Each row has a hidden value. The values are split into ranges, and the group after each row names the range that its value falls in. Each part has its own value, ranges and names.
[-109 -121   68  -74  101   94  130  224   57   99  312   -4   83   12
 -144 -142  111  170  110 -184  103  181  -75  -49  199  149   66 -137
  331 -208  275 -321 -161  149  -21   54   46   14  123  -15  134 -313
 -106  159]
Z
[ 119  -36  -72  198   62  309 -189  -59  216 -163   41  -83  118 -141
  -38   69 -330 -118 -157 -164  130  178   -4  390   94  -47   33    2
 -152   34 -146  -60   43 -144    8  291 -129  -15  -90  203  200  370
  216  -63]
A
[  41   56  -92  177   19  227 -137  -42  309 -134  171 -184 -103   49
 -105   99  -12   72  -96    8  -91  110 -157  199   94  208 -139  -81
 -246   22 -349 -366  162  -39   37  258 -182   88 -103  157   69  371
   29 -151]
A
[ -41   48  -62  139  -37  365 -153   34  118  -65  -23  -75  209 -134
  -82  -16 -458  -91  -46  125  106   93   32  288  109  -85   41  -10
  -18   69   -4  -37   35  -17  205  294 -229 -139  -32  251   93  212
    5  -99]
S
[-294   15 -159  101  -60   25 -263  119 -101 -119   -8   27  121 -207
  -16   12  -44 -124 -120  216  191 -101    5  139   25   40  -33   22
  117  110  208 -154   32  121   47   95  -64 -157 -159 -155   89  288
   60 -166]
W
[ 265 -359 -162  278    1 -218  -10  122  -97  606 -168  -55 -237  -17
 -304  -18   52   -5 -133  -96  201 -402  121 -202  338  -47  122  200
 -145  257  -76  214  -61 -129 -286 -485   75  192   22 -297  241   47
   19   24]
T
[  35 -121 -168  185 -119  297 -127   -9  337   25   18  -58  -43 -174
  -99 -144 -292   16   89  103   58   43  -14   77  155  124  101 -171
 -192   69  -70 -118  -38  -72  230  235 -364 -109 -149  365   -4   47
  -70  119]
T
[ 132   47  -59   89   73   21 -125  -17  -31  -90   69  -67   37   39
 -155  -28   90   27  -47 -125 -128 -109  -64   23  183  190   47   95
 -110  105  -73  -36   22  -37  -42    3  -37  -60 -129   -4  132  142
 -101  -50]
K
[ 306  178  -49   70   28  -57 -129   10  -37   37   36  -89   36  190
 -271  -55  219  -10   68 -181  -79 -162   48  -22  376   87  230  222
  -46  137 -202   40  -81  -31 -110 -244   27   -8 -117   -8  163  290
 -251  -63]
W
[-111 -153  -66   39  -77   10   81   87  131   70  108   52  -54 -152
 -190 -274   -6  256  382  155 -100   -6   35 -213   39  268  232 -176
   92  -97  276  -64 -109   90  239 -291 -260 -126  -99  218 -148 -307
 -290  215]
U
[-114  -43  -42   61  -31 -119 -163    6  -92   35  -59 -106  333 -255
 -170  -42 -328 -107   57   -9  195   18   95  171  -84   10  152  168
  234 -115  192  -17    3   87  -48  -62   47 -205 -116  114   38  223
   95  -39]
Y
[  69   75 -116  194   52  395  -66 -103  213 -242   36  -92 -124   35
  -77   57  -85  203   61   -1 -218   87  -44  165   55  167   70  -96
 -159  146 -187   20  148 -132  160  -41 -310    0  -43  286   56  214
 -120  -20]
K
[-105   92   65   49   80 -295 -244  175  -71 -275   55  274  185 -189
  107   34   28 -240 -185   75  156  -40   42  119  -89  -90  100  205
  121 -157  164   44  -48   12 -154 -132  132  100 -115 -187   40  244
  250 -148]
N
[-151   27 -194   65 -256    3 -180  136  278  -15  121  -91   28 -250
   13 -277 -210 -120   47   39  298 -147  -41  -24  229  129  148  -99
  101  -92   -6  -45  -44 -185  261  -45 -156   77   37   76  -98  -44
  -64  137]
U
[  17  -56  -81  182 -165   71 -151    1   77  -14  -32   48  106 -307
  -66 -219 -351   26  136  -18  143  109   14   79  114  -11  196 -116
   28   44  257   54  -72 -109   20   58 -124 -235  -80  231    9   43
  -28   61]
N
[   6  -50  -34  159 -118  136 -218  -21  204  -21  164  -52   21 -284
   27  -38 -486   39 -116  110  170  165 -147  145    2   60 -127 -154
 -184  -57  -82 -312   50  -58    6  470 -205    0   -9  285  -70  151
  176 -123]
Q
[-123 -154   29  120  176 -132 -166   11 -156 -133 -149  155  318 -268
 -103  122 -221 -141  -74  145   21   62  133  223 -321  -35   65  199
   80  -88  295   23   12  200 -144    5   18 -233 -293   65   99  248
  271 -101]
Y
[  -7  142 -119  187  -15  384 -104  -23  137 -151   44  -94  -91   88
 -155   55   -2  166   68  174 -185   65  -39  164  156  114  -10 -100
 -150  220 -141 -162  124   28  172   65 -292  -92 -103  160   75  343
 -213 -184]
N
[ -79  102 -148  179  -60  412 -144  -54  102 -149   26 -125  -89  -44
  -20   48 -174  203   37   76  -18  105  -64  185   97   89   27 -122
  -22  221  -63  -82  135  -61  125   90 -289  -98   11  235   59  291
 -110 -103]
Q
[ 301 -182  -96  192  122 -212  -45  103   19  521 -375  -90   -2  210
 -311   94   89 -175 -144 -147   75 -366  127 -174  227  -25  247  434
   65  142 -255  274  -63  -33 -389 -280  120   78  -57   78  291   46
  -12  226]
Z
[-185 -381  390  -92  668  307  295  269  132  -73  249  264  179  173
   42  318  103  134 -248 -177 -184  555 -164  175 -314   81 -154   -4
  280 -425  311 -431  -71  388 -262  651   49   65   44  233  338 -485
  371  236]
S
[  71  208  -50   68  -18   -9 -138  113  -60 -114  -12   35   91   79
  -89 -132  147  -44   -3  -44  -64 -185  -30  -33  313   62  156  123
   45  158   24  128  -38  -78    8 -132   -3  -81  -55  -67  128   89
 -237  -35]
S
[ -64  106  -38   69   93 -107 -141   82  -55 -250   43   72   81  -34
  -36   26  159  -47  -65    2  -38 -106   11   77    9   90   82  136
   76   -8   45   51   42  -13  -42 -264   36   45  -97 -148   85  215
   16  -98]
U
[  78   64   38   67 -113 -250   73  155  161   58   73   95  198  -87
 -364 -306  -48   78  372  181  -52   61  115 -144   69   65  189 -115
  202 -299  175 -117 -152  110   15 -408   37  -31  -33  123 -127 -158
 -267   53]
T
[  84  -52  -75  119  -59   -4 -187   15   27  -33   81  -42  230 -254
 -171 -146 -274 -165  -11  -88  192    5   66  204  173  -16  101   29
  -64  -29   92  -55  -79  -54   45   60  -12 -110 -150  -15  102  233
   75  -87]
Y
[-100  -37  -91  138  148  124 -151  -61  -57 -255    3   28  -64  -73
  -17  166  164   88   50  -93  -51   74   88  247  -75   88  227  135
   10  138  102   82   75   17  -12 -302 -127  -91 -242    1  148  490
   78  -86]
T
[  19   36  -65  143   15   70 -190   21  129 -207  125   73  -62  -98
   -8   15    3   18  -69  110  -32   16  -53  106   46  108  -14  -43
 -200   43  -84 -155   27  -22   33   68 -174   41 -159   44   17  266
   44 -139]
Z
[ 279  102   -6   86   88  -51  -54   60  -53  210 -207  -90  138  256
 -274  -27   88  -66   -2 -155 -122 -228   36  -99  309   39  245  341
   70  155 -159  215  -51  -20 -186 -130   55 -101  -58  151  223   49
 -245  102]
S
[ 280   91   18   46  -11 -332 -101  107  -55  339 -206  -92  165  154
 -191 -116   -5 -116  -59 -220   61 -305  -32 -257  290   44  253  384
  197   22 -152  228  -90  -96 -357 -133  197  -11   63  160  130 -120
 -155  201]
N
[ -61   45 -103   75 -154   28 -189   49   70   94  -19 -126  227 -190
 -163 -108 -351 -110   90   77  257   -1   85  120  105  -18  172   63
  187  -58   42  -80  -48   40   69   29  -81 -129  -47  205   -3  208
  -35  -12]
W
[ -89 -134   59   17   57 -214  142  140  -51   90   74  100  187  -80
 -373 -194   86  171  325  126 -161   71   75 -168  -68  195  127  -76
  270 -249  420 -174 -115  278  -34 -298   57 -185 -121   29  -29 -285
 -213   96]
K
[ -81   15    8   30   33  -71 -214  -30 -297 -135  120  -15  196 -281
   -1   24 -202   39   -9 -153  218   77   57  231  -34  -29  153  161
  171   11  267   28   -4   17 -114 -158   62 -124  -50  -83   78  372
  155 -203]
Z
[-227  -57  -91  101   57   72 -238   21  133 -146   44   11 -110 -105
  114  183   53  -32  -92   62   85   45  -39  158 -116  137  115  124
    1   14  -40 -139   86   52    4   86 -192   10 -212  141   29  388
  191  -20]
R
[  65  114   -9    4   29  -82 -140   67  -60  -58   -1  101  -32   27
   28  -64   91   80   41   28  -65 -194  -18 -175  112  132  243  181
   49   85  -14  169  -69  -30  -26 -206 -136    5  -43  152  -27  -27
 -169   80]
R
[  40 -713 -295  608 -134   51  116   25  233  769 -147  -49 -918 -177
 -230  165  -42  472  -19  287   98 -140   31 -227   38   48  -78 -248
 -477  380 -119  -32  211 -170 -205 -576 -318  364   58 -140   26  158
  152  -66]
R
[ 244   68   -9   27   87 -120  -64  -25  -91  201 -160 -154  110  184
 -224  -23   52   71   67 -200 -120 -211   -6 -165  173  172  261  338
  117  101 -159  177  -31   -1 -223 -175   19 -120  -49  278  122    0
 -226  166]
T
[ -59   37  -90   -2   10  -36 -194  -38 -229 -105   78  -19 -117  -73
   93  -46  215  199   90 -250   28 -128  -58  -73  148  226  316  172
  114  226  172  161  -26  -74  -63 -275  -94 -144 -102   14   59  170
 -128   63]
W
[ 254 -572 -145  440   63 -177   63  111   69  599 -199  163 -519 -105
 -255  118   24  133 -125  200   80 -285  177 -217   68  -91   51   48
 -395  230  -89  194   -6 -101 -282 -611 -120  356  -44 -226  128   59
  182  -22]
Z
[ 347  119  -44  100   59   28  -47   50  142  121 -100  -65   70  261
 -311  -90   61  -16  -10   91 -267 -262  -37 -177  294  174   35  131
 -197  114 -351   -8  -47   16  -25   60 -131  -22 -105  240   98  -77
 -323   64]
A
[ -88  -90 -123   69 -250  -91 -131   99  154   82  160   18  -20 -314
  -72 -334 -194   67  180  174  159  -85  -51 -162  153  198  102 -190
  -38  -66  165 -174 -115  -22  195   -3 -216  -77  -87  125 -180 -148
 -141   80]
T
[ -54 -101  -17   33  -64 -104   12  119   29   86   62  168   41 -157
 -233 -232   -6  156  366  265  -57   -1  127 -190   14  135  258  -85
  109 -109  318  -78 -185  206  133 -297 -193 -160 -176  172 -137 -168
 -254  100]
W
[ 317 -292  -72  299   69  -99   22   49  -76  572 -391   10 -106   56
 -311   53 -157   65  -68   33    1 -264  125 -214  136  -86  161  231
  -66  250  -63  313  -32  -41 -367 -282  -14   -4   13  136  206  -78
  -36  128]
R
[  10 -327  348 -131  588  339  218  279  -55  -27  378  256  270  103
  -37  166   12   53 -283 -284   -5  439  -90  199   11  -40 -147  -33
  201 -300  356 -399 -231  327 -211  654  103   59  101   -9  419 -452
  286  106]
R
[ -15  -10   16  155   80   37 -183  -10   71 -255   72  141    4 -186
   57   98  -93  -20  -23  -34   54  176   57  262  -95  -48  181   83
  -54  -40   70   39   23  -59  -48 -111  -93   30 -156   84   49  407
  216 -120]
N
[-157 -318  208  -64  317  369  270  126   26   66  364   27   -7   -3
  -11   40  -75  495   32 -209  -80  477 -232    0  -91  229 -128 -280
  264 -208  367 -444  -53  226 -125  426  -91  -45  219  265  150 -539
   52  200]
Z
[  23  198  -57   28  -15 -217 -114   82  -35   61 -119  -96   96  157
 -168  -42  184   19   53    8  -74 -230  -39 -178  120  184  157  236
  235   28 -112   33   21   47 -176 -237   67  -54  -32  110   40   61
 -236   68]
Z
[ 197  141  -32  145   25   54  -97   37   27 -124 -139  141   -4   77
  -41 -115   61   87   29   -9 -204 -118  -53 -125  191   82  179   46
  -47  199    1  242  -41 -129  -90  -80 -116 -114  -52  211   90  -83
 -232  108]
N
[-155   63 -122  233 -218  115 -107   39  198   12 -259  -17  193 -217
 -136 -141 -473   55  158  323   50  117   -4   32 -101    1   49 -180
  235  -16  167  -31   75   17    5  119 -156 -281   13  452  -75  -36
 -110   82]
R
[ -20 -134  -26  126    9  -79 -171   40  139 -130   46  148  102 -315
   -4  -65 -268 -116  -33  122   97   16   53  106 -115   33   99   15
 -114 -143   94   -4  -45  -31   62    8 -143    8 -183  130  -55   90
  198    1]
U
[ 141 -639 -228  619   43   -4  184   41   80  698 -423  -12 -466  -82
 -479  204 -147  260  -79  351  -67 -185  174 -113  -81  -86 -151  -98
 -331  318  -35  122  210  -27 -318 -573 -106  170   -5 -162  203   95
  137  -95]
U
[-139 -166  191  -90  205   83  221  144 -184  191  234  -63  234   33
 -290  -45   17  292  234 -212  -31  326  -14   37   37  111  112   -7
  444 -211  472 -294 -101  321 -115    0  123 -214   72   55  172 -225
 -123   60]
S
[  11  -93   97   60  174  105  178  174  151  -32   73  182   87   84
 -260  -95  193  106  295  -45 -166  229  133   36   82   26  301  -39
  205 -172  291  -16 -157  147   49 -289  -40  -72 -110  115  135 -127
 -176  163]
S
[ 205  250  -21   30    8   52 -102   57  -11   63  -99 -122  159  207
 -173  -65  -21  -24   25 -115  -45 -174    2  -53  314   37  228  248
  151  113 -191  168  -36  -64  -66  -94  -13  -49   60  212  132   61
 -278   66]
N
[ -50   -7  -73   11   28  -78 -219   98  -26 -164  277   46  -44 -125
   19  -51  128  -83 -164   26   59 -203  -78    9  164  195  -24   61
 -188   16  -24 -161  -27  -17  121   24  -99  123 -152 -243   18  153
   44 -146]
K
